Here is a tiny trained network, its code and every weight. The questions are about switching its units off for an input and a class, where a switched-off unit gives its printed mean instead of its output.

import numpy as np


def w(rows, s, z=0):
    codes = np.array(rows[::2]) - 128.0
    scale = np.full(codes.shape[1], s)
    scale[-1] = z or s
    return codes * scale


def norm(h):
    return h / np.sqrt((h * h).mean(-1, keepdims=True) + 1e-5)


def f(y):
    return np.maximum(y, 0)


def log_softmax(a):
    a = a - a.max(-1, keepdims=True)
    return a - np.log(np.exp(a).sum(-1, keepdims=True))


def net(x, mask):
    res = np.array(x, float).reshape(1, 7) / 4 @ E
    u = 0
    for l in range(2):
        y = f(norm(res) @ A[l][:, :-1].T + A[l][:, -1])
        res = res + np.where(mask[u : u + 4], y, B[l][:, -1]) @ B[l][:, :-1]
        u += 4
    return log_softmax(norm(res)[-1] @ U[:, :-1].T + U[:, -1])


A, B = {}, {}
E = w([
[58,88,27,86,151,96,157,118,126,169,215,105],'x0',
[203,77,80,118,50,216,137,144,111,94,88,169],'x1',
[140,81,49,109,175,195,123,182,96,162,189,156],'x2',
[69,114,93,150,155,118,43,158,194,180,57,119],'x3',
[144,175,148,198,68,214,106,64,116,77,92,97],'x4',
[159,146,104,96,141,30,129,187,221,149,23,99],'x5',
[237,75,170,128,2,153,50,129,209,136,137,171],'x6',
],0.0071)
A[0] = w([
[127,165,129,166,170,162,95,142,73,168,123,176,20],'0.n1',
[61,179,170,121,111,102,255,37,120,132,210,139,106],'0.n2',
[59,131,127,194,166,150,152,204,138,144,129,174,253],'0.n3',
[158,131,173,113,166,83,103,35,189,165,70,224,50],'0.n4',
],0.0065,0.0023)
B[0] = w([
[143,118,176,101,116,141,43,113,119,156,124,188,160],'0.n1',
[195,121,88,179,129,98,192,175,51,109,176,193,254],'0.n2',
[138,150,116,126,179,117,131,133,129,195,59,70,227],'0.n3',
[31,87,170,90,8,87,137,118,96,44,161,133,183],'0.n4',
],0.012,0.0056)
A[1] = w([
[69,25,120,106,197,158,156,166,133,195,138,126,193],'1.n1',
[230,92,100,114,74,158,127,132,181,89,132,140,118],'1.n2',
[100,106,151,126,249,169,86,94,1,117,126,142,10],'1.n3',
[62,244,114,165,110,70,180,145,181,85,25,127,49],'1.n4',
],0.0064,0.0012)
B[1] = w([
[121,165,106,76,77,176,142,106,205,209,148,182,253],'1.n1',
[124,125,142,172,126,187,77,136,161,103,139,107,222],'1.n2',
[99,185,250,81,159,108,92,125,143,126,155,117,250],'1.n3',
[121,37,86,156,149,109,152,92,81,128,122,67,236],'1.n4',
],0.012,0.005)
U = w([
[115,81,66,159,176,84,171,100,99,108,6,1,215],'0',
[119,136,18,48,169,124,125,156,226,241,149,139,199],'1',
[219,101,125,173,58,248,49,112,208,78,93,125,191],'2',
[155,180,141,179,199,123,212,135,37,72,206,156,144],'3',
[94,91,218,135,47,45,94,106,189,69,99,138,1],'4',
[87,222,235,105,186,167,63,100,133,161,95,137,79],'5',
],0.0097,0.0014)

Each question gives the input, the list of numbers given to net, and the class t.
The units are the neurons (one row each of A and B). Each row of codes is followed by its name. A weight is (code - 128) times the scale printed after its matrix; where a second scale follows, it is the last column's (A, B and U).
mask holds one flag per neuron, layer by layer. A switched-off neuron (its flag False) gives its mean, the last column of its row in B, instead of its output. The means were averaged over made-up inputs and are rounded, as every weight is.
A unit's drop is (log p(t) with every unit on - log p(t) with that unit switched off) / (log p(t) with every unit on - log p(t) with every unit switched off).
The circuit of an input: a set's keep is (log p(t) with only the set's units on - log p(t) with every unit switched off) / (log p(t) with every unit on - log p(t) with every unit switched off). Starting from all 8 units, units are removed one at a time, each time the one whose removal leaves the highest keep (on an exact tie, the one counted first), for as long as the keep stays at least 0.8.
units of the circuit, in order: the units of the circuit, biggest drop first
top k neurons: the k neurons with the biggest drops, biggest first
top k neurons in layer l: the k neurons of layer l with the biggest drops, biggest first
drop of u: that unit's drop, to one decimal
input [-2,-3,-8,6,3,1,-2], class 0: top neuron : 1.n4
input [-8,-3,0,3,4,2,6], class 4: top 2 neurons in layer 0 : 0.n4; 0.n2
input [8,-3,-1,-6,-1,6,4], class 3: top 3 neurons : 0.n2; 1.n1; 0.n3
input [-8,6,8,-4,-3,-7,-8], class 5: units of the circuit, in order : 1.n3; 0.n1
input [6,-6,-7,-4,-1,6,-5], class 3: top 2 neurons in layer 0 : 0.n2; 0.n3
input [5,5,4,-2,0,0,3], class 2: top 2 neurons : 1.n2; 0.n3
input [-2,-1,7,-1,5,-7,-6], class 5: top 2 neurons : 1.n3; 0.n1
input [4,6,-2,2,-2,6,-2], class 0: top 2 neurons in layer 0 : 0.n1; 0.n2
input [-4,-1,0,6,2,8,3], class 0: top 4 neurons : 1.n4; 1.n3; 1.n1; 0.n1
input [6,3,-7,-3,-5,-3,7], class 2: top 2 neurons : 1.n2; 1.n3
input [-4,1,2,-1,-8,4,5], class 4: top 2 neurons : 0.n4; 1.n1
input [5,1,-4,4,-6,2,8], class 4: top 2 neurons in layer 0 : 0.n4; 0.n3
input [1,-8,0,3,-8,3,8], class 4: top 2 neurons : 0.n4; 0.n3
input [-8,-4,2,5,4,6,-2], class 0: units of the circuit, in order : 1.n4
input [-1,7,7,-6,1,-3,-6], class 5: top 2 neurons in layer 1 : 1.n3; 1.n4
input [-8,1,3,7,-7,6,6], class 4: top 2 neurons : 0.n4; 1.n1
input [0,5,-2,-8,-5,3,3], class 2: drop of 1.n4 : 0.0
input [-1,1,5,2,1,-3,-6], class 5: drop of 1.n3 : 0.4
input [-2,2,-8,4,7,-1,-7], class 0: drop of 1.n4 : 0.4
input [4,5,7,-1,-4,-7,-3], class 1: units of the circuit, in order : 1.n1
input [8,-5,-5,-2,-1,3,-7], class 3: drop of 0.n2 : 1.8
